Below is a small trained network, with its code and all its weights. Each question gives an input and a class and asks what happens when units are switched off, that is, made to give their printed mean instead of their output.

import numpy as np


def w(rows, s, z=0):
    codes = np.array(rows[::2]) - 128.0
    scale = np.full(codes.shape[1], s)
    scale[-1] = z or s
    return codes * scale


def norm(h):
    return h / np.sqrt((h * h).mean(-1, keepdims=True) + 1e-5)


def f(y):
    return np.maximum(y, 0)


def log_softmax(a):
    a = a - a.max(-1, keepdims=True)
    return a - np.log(np.exp(a).sum(-1, keepdims=True))


def net(x, mask):
    res = np.array(x, float).reshape(1, 5) / 4 @ E
    u = 0
    for l in range(2):
        y = f(norm(res) @ A[l][:, :-1].T + A[l][:, -1])
        res = res + np.where(mask[u : u + 16], y, B[l][:, -1]) @ B[l][:, :-1]
        u += 16
    return log_softmax(norm(res)[-1] @ U[:, :-1].T + U[:, -1])


A, B = {}, {}
E = w([
[130,127,126,130,128,130,129],'x0',
[84,117,137,181,206,162,2],'x1',
[133,34,128,65,105,225,124],'x2',
[79,215,68,71,224,180,175],'x3',
[146,146,36,75,79,91,80],'x4',
],0.0037)
A[0] = w([
[130,120,198,132,177,147,192,55],'L0N1',
[176,168,137,60,33,127,253,2],'L0N2',
[102,142,215,204,150,173,166,58],'L0N3',
[108,149,210,154,200,195,210,81],'L0N4',
[168,113,185,178,150,180,236,87],'L0N5',
[168,81,140,15,99,168,120,102],'L0N6',
[142,176,11,60,113,115,22,63],'L0N7',
[106,160,110,68,133,119,210,152],'L0N8',
[101,57,152,161,84,84,120,162],'L0N9',
[123,91,134,48,178,205,148,114],'L0N10',
[66,202,125,145,120,64,144,50],'L0N11',
[139,159,80,83,140,154,250,93],'L0N12',
[213,145,16,46,71,82,139,107],'L0N13',
[74,137,80,142,171,168,112,77],'L0N14',
[65,117,63,145,229,151,98,140],'L0N15',
[113,206,141,129,156,12,135,97],'L0N16',
],0.0053,0.0048)
B[0] = w([
[59,92,126,118,115,72,114,160],'L0N1',
[137,156,209,151,26,165,215,211],'L0N2',
[61,49,48,95,137,30,100,177],'L0N3',
[46,99,102,97,110,54,112,207],'L0N4',
[39,96,85,89,117,49,116,197],'L0N5',
[124,127,73,227,163,133,176,201],'L0N6',
[3,43,162,114,170,51,135,233],'L0N7',
[140,164,166,95,123,165,187,232],'L0N8',
[172,216,124,45,115,129,139,231],'L0N9',
[136,138,45,184,153,137,163,205],'L0N10',
[124,105,87,184,124,164,158,165],'L0N11',
[205,175,196,103,98,129,76,222],'L0N12',
[17,75,179,137,162,66,135,252],'L0N13',
[194,138,170,94,64,97,136,170],'L0N14',
[186,204,166,59,126,161,96,244],'L0N15',
[143,73,64,188,145,192,189,215],'L0N16',
],0.0049,0.0037)
A[1] = w([
[254,108,158,164,85,91,83,53],'L1N1',
[144,179,97,190,168,83,153,23],'L1N2',
[131,43,151,156,99,94,118,44],'L1N3',
[93,127,113,114,206,131,5,156],'L1N4',
[140,78,98,108,113,185,154,23],'L1N5',
[158,156,157,150,150,166,15,17],'L1N6',
[87,107,126,56,136,201,149,47],'L1N7',
[90,119,81,125,94,165,173,204],'L1N8',
[134,155,73,196,123,92,159,5],'L1N9',
[148,97,34,229,146,163,167,127],'L1N10',
[78,67,180,166,111,91,98,80],'L1N11',
[139,152,177,132,74,103,145,216],'L1N12',
[241,92,158,131,77,105,131,14],'L1N13',
[107,218,145,104,186,138,181,54],'L1N14',
[137,25,84,113,105,225,134,46],'L1N15',
[148,123,90,170,170,180,80,65],'L1N16',
],0.0068,0.0021)
B[1] = w([
[118,164,52,53,223,212,81,167],'L1N1',
[156,28,84,187,95,154,99,157],'L1N2',
[75,158,107,96,190,154,111,182],'L1N3',
[156,114,208,132,32,110,233,254],'L1N4',
[135,167,113,182,142,72,121,143],'L1N5',
[170,179,202,103,51,131,252,175],'L1N6',
[145,124,94,175,147,116,57,168],'L1N7',
[160,116,196,187,117,86,62,197],'L1N8',
[149,92,128,170,150,167,107,150],'L1N9',
[210,120,57,239,158,135,99,155],'L1N10',
[85,143,73,60,155,147,125,204],'L1N11',
[159,117,147,135,172,179,66,210],'L1N12',
[109,216,115,76,198,174,94,164],'L1N13',
[161,90,83,99,128,177,3,202],'L1N14',
[145,137,70,228,165,91,124,161],'L1N15',
[146,122,153,147,76,74,216,155],'L1N16',
],0.005,0.0055)
U = w([
[159,152,210,107,62,126,203,248],'0',
[10,67,112,98,143,56,120,121],'1',
[159,184,102,49,173,188,59,30],'2',
[175,106,72,243,140,123,133,110],'3',
],0.014,0.0011)

Each question gives the input, the list of numbers given to net, and the class t.
The units are the neurons (one row each of A and B). Each row of codes is followed by its name. A weight is (code - 128) times the scale printed after its matrix; where a second scale follows, it is the last column's (A, B and U).
mask holds one flag per neuron, layer by layer. A switched-off neuron (its flag False) gives its mean, the last column of its row in B, instead of its output. The means were averaged over made-up inputs and are rounded, as every weight is.
A unit's drop is (log p(t) with every unit on - log p(t) with that unit switched off) / (log p(t) with every unit on - log p(t) with every unit switched off).
The circuit of an input: a set's keep is (log p(t) with only the set's units on - log p(t) with every unit switched off) / (log p(t) with every unit on - log p(t) with every unit switched off). Starting from the 12 units with the biggest drops (on a tie, the unit counted first), units are removed one at a time, each time the one whose removal leaves the highest keep (on an exact tie, the one counted first), for as long as the keep stays at least 0.8.
circuit, biggest first: the units of the circuit, biggest drop first
most important unit: the unit with the biggest drop
k most important neurons: the k neurons with the biggest drops, biggest first
top k neurons in layer l: the k neurons of layer l with the biggest drops, biggest first
drop of u: that unit's drop, to one decimal
input [-6,-4,-5,-1,-5], class 1: most important unit => L0N5
input [-8,1,6,-2,-6], class 1: top 2 neurons in layer 0 => L0N5, L0N4
input [2,8,-7,2,1], class 0: circuit, biggest first => L0N15, L1N4
input [-6,-7,-8,4,3], class 3: circuit, biggest first => L0N16, L1N2
input [8,-3,2,4,0], class 2: top 2 neurons in layer 1 => L1N14, L1N4
input [0,3,8,-6,-2], class 3: 2 most important neurons => L1N15, L0N6
input [-1,3,-7,8,8], class 1: 4 most important neurons => L0N7, L0N9, L0N13, L1N12
input [4,8,-8,0,5], class 0: top 3 neurons in layer 0 => L0N15, L0N6, L0N10
input [0,6,-6,-4,-3], class 0: 2 most important neurons => L1N6, L0N6
input [8,0,4,3,4], class 1: 3 most important neurons => L0N7, L0N13, L0N16
input [6,0,-8,1,5], class 3: 2 most important neurons => L0N16, L1N10
input [4,-5,6,4,5], class 3: top 3 neurons in layer 1 => L1N7, L1N4, L1N6
input [-2,-2,-6,-6,-4], class 2: top 2 neurons in layer 1 => L1N1, L1N13
input [-4,-5,0,-1,6], class 1: 2 most important neurons => L0N13, L1N4
input [6,0,6,-4,2], class 3: most important unit => L0N6
input [-8,6,6,3,-4], class 0: top 2 neurons in layer 0 => L0N15, L0N16
input [-3,7,4,-2,-7], class 0: 3 most important neurons => L1N4, L0N7, L0N13
input [5,8,5,-7,-7], class 0: top 3 neurons in layer 0 => L0N7, L0N13, L0N9
input [-2,1,4,-4,-1], class 2: 3 most important neurons => L0N16, L0N9, L1N1
input [-5,3,-2,-4,-5], class 1: most important unit => L0N3
input [3,-3,-8,-6,-5], class 3: 3 most important neurons => L0N16, L0N12, L0N15
input [6,4,-6,-6,-5], class 2: top 2 neurons in layer 1 => L1N1, L1N11
input [-3,-3,8,-8,0], class 2: drop of L0N16 => 0.2
input [7,3,6,3,6], class 1: drop of L0N7 => 2.5
input [-7,5,-1,3,5], class 0: 2 most important neurons => L1N4, L0N15
input [4,-1,7,6,5], class 3: drop of L0N6 => 0.5
input [-7,0,3,-1,-5], class 1: drop of L1N4 => 0.0
